Look-ups in named tables: a row name and a column name give one cell, copied from the table.

Burad
columns: Mol, Dini, Kazi, Keto, Tati
Fev: [163, 68, 243, 202, 74]
Zoti: [47, 251, 33, 198, 249]
Zer: [117, 214, 84, 150, 212]
Tunetu: [187, 134, 178, 129, 134]
Gev: [149, 205, 170, 229, 208]

What is the Dini of Zoti in Burad?
251
What is the Mol of Zoti in Burad?
47
What is the Dini of Zer in Burad?
214
What is the Dini of Gev in Burad?
205
What is the Keto of Gev in Burad?
229
What is the Mol of Gev in Burad?
149
What is the Keto of Fev in Burad?
202
What is the Tati of Zoti in Burad?
249
What is the Mol of Fev in Burad?
163
What is the Mol of Tunetu in Burad?
187

Table Paloruv
|  | Podak | Zaf | Getafis |
|---|---|---|---|
| Tal | 0.29 | 0.41 | 0.50 |
| Fegu | 0.45 | 0.21 | 0.15 |
| Bininun | 0.40 | 0.33 | 0.43 |
| Livi | 0.31 | 0.01 | 0.81 |

Fegu, Zaf -> 0.21
Bininun, Getafis -> 0.43
Fegu, Podak -> 0.45
Tal, Podak -> 0.29
Fegu, Getafis -> 0.15
Livi, Zaf -> 0.01
Livi, Getafis -> 0.81
Bininun, Zaf -> 0.33
Tal, Getafis -> 0.50
Tal, Zaf -> 0.41
Bininun, Podak -> 0.40
Livi, Podak -> 0.31

Gabif =
|  | Seberuk | Leguzim |
|---|---|---|
| Zepuri | 17458 | 90680 |
| Vitunim | 41439 | 67073 |
| Buforig | 76786 | 14617 |
| Taki | 35727 | 91615 |
| Puzudi | 93012 | 28463 |
| Pokoz | 56089 | 61272 |
| Furerit | 90801 | 59447 |
| Lome | 52747 | 28776 |

Vitunim, Seberuk => 41439
Buforig, Seberuk => 76786
Lome, Seberuk => 52747
Taki, Leguzim => 91615
Pokoz, Seberuk => 56089
Taki, Seberuk => 35727
Zepuri, Leguzim => 90680

Table Vebafud
|  | Mifabem | Ret |
|---|---|---|
| Povum | 130 | 188 |
| Far | 113 | 166 |
| Bezukav | 60 | 160 |
| Kotut | 89 | 108 |
| Tubeke | 201 | 122 |
| Semibam | 163 | 146 |
| Tob | 44 | 60 |
| Boko | 39 | 136 |
| Kikoz | 132 | 160 |
| Romum | 50 | 45 |
| Sedeno | 173 | 137 |
| Maz | 135 | 164 |
| Sevo | 167 | 189 |

What is the Ret of Sedeno in Vebafud?
137
What is the Mifabem of Semibam in Vebafud?
163
What is the Mifabem of Far in Vebafud?
113
What is the Ret of Povum in Vebafud?
188
What is the Ret of Kotut in Vebafud?
108
What is the Mifabem of Romum in Vebafud?
50
What is the Mifabem of Povum in Vebafud?
130
What is the Mifabem of Tob in Vebafud?
44
What is the Ret of Semibam in Vebafud?
146
What is the Mifabem of Sevo in Vebafud?
167
What is the Ret of Kikoz in Vebafud?
160
What is the Mifabem of Kotut in Vebafud?
89
What is the Ret of Romum in Vebafud?
45
What is the Ret of Tob in Vebafud?
60
Row with the largest Mifabem: Tubeke

Lim:
          Mar  Vivir  Dalapaf    Pev  Zokide
Ved     -0.67  -0.68    -0.70  -0.71   -0.70
Ridi    -0.70  -0.69    -0.69  -0.71   -0.71
Til      0.08  -0.39     0.67   0.31    0.82
Zozo    -0.68  -0.17    -0.87   0.21   -0.57
Pufil   -0.62  -0.66    -0.65  -0.68   -0.64
Zekole  -0.64  -0.66    -0.64  -0.66   -0.63

What is the Zokide of Zozo in Lim?
-0.57
What is the Pev of Pufil in Lim?
-0.68
What is the Mar of Zozo in Lim?
-0.68
What is the Dalapaf of Zozo in Lim?
-0.87
What is the Mar of Zekole in Lim?
-0.64
What is the Pev of Til in Lim?
0.31
What is the Pev of Zozo in Lim?
0.21
What is the Mar of Pufil in Lim?
-0.62
What is the Vivir of Til in Lim?
-0.39
What is the Pev of Zekole in Lim?
-0.66
What is the Vivir of Ved in Lim?
-0.68
What is the Vivir of Pufil in Lim?
-0.66
What is the Zokide of Ved in Lim?
-0.70
What is the Mar of Ved in Lim?
-0.67
What is the Vivir of Zekole in Lim?
-0.66

Sigup.tsv
	Vak	Mov	Pefo	Nof	Gesegud	Logup	Tukezi	Bofonug	Rubate
Peloten	6265	6251	6257	6229	6255	6262	6253	6259	6233
Degup	9557	1326	6809	7000	6283	5758	4826	1806	5292
Mivo	3848	5855	5480	7752	9387	8282	2119	6966	6276
Bife	4891	8375	5199	8243	6813	6742	5869	3444	3622
Mumiza	6547	6045	6206	6398	6295	6162	6181	6178	6327
Memubok	8081	5755	6002	8173	6958	5718	4351	3469	6350
Nefine	6371	5196	8070	5512	6536	6461	6936	7023	6997
Vugug	4418	5706	5673	7630	8706	7782	2928	6976	6323
Retek	6599	9276	5226	6574	4610	5095	6884	6428	6085
Sar	6165	6390	6196	6125	6294	6155	6139	6072	6184
Segi	8279	8641	5550	7955	7496	5943	7155	7136	8060
Mem	4183	5453	5917	7800	8576	8014	3198	6951	6355

Sar, Mov => 6390
Mem, Rubate => 6355
Vugug, Rubate => 6323
Retek, Rubate => 6085
Degup, Nof => 7000
Bife, Bofonug => 3444
Peloten, Nof => 6229
Retek, Gesegud => 4610
Mumiza, Tukezi => 6181
Vugug, Bofonug => 6976
Peloten, Tukezi => 6253
Sar, Vak => 6165
Segi, Logup => 5943
Mivo, Tukezi => 2119
Nefine, Bofonug => 7023

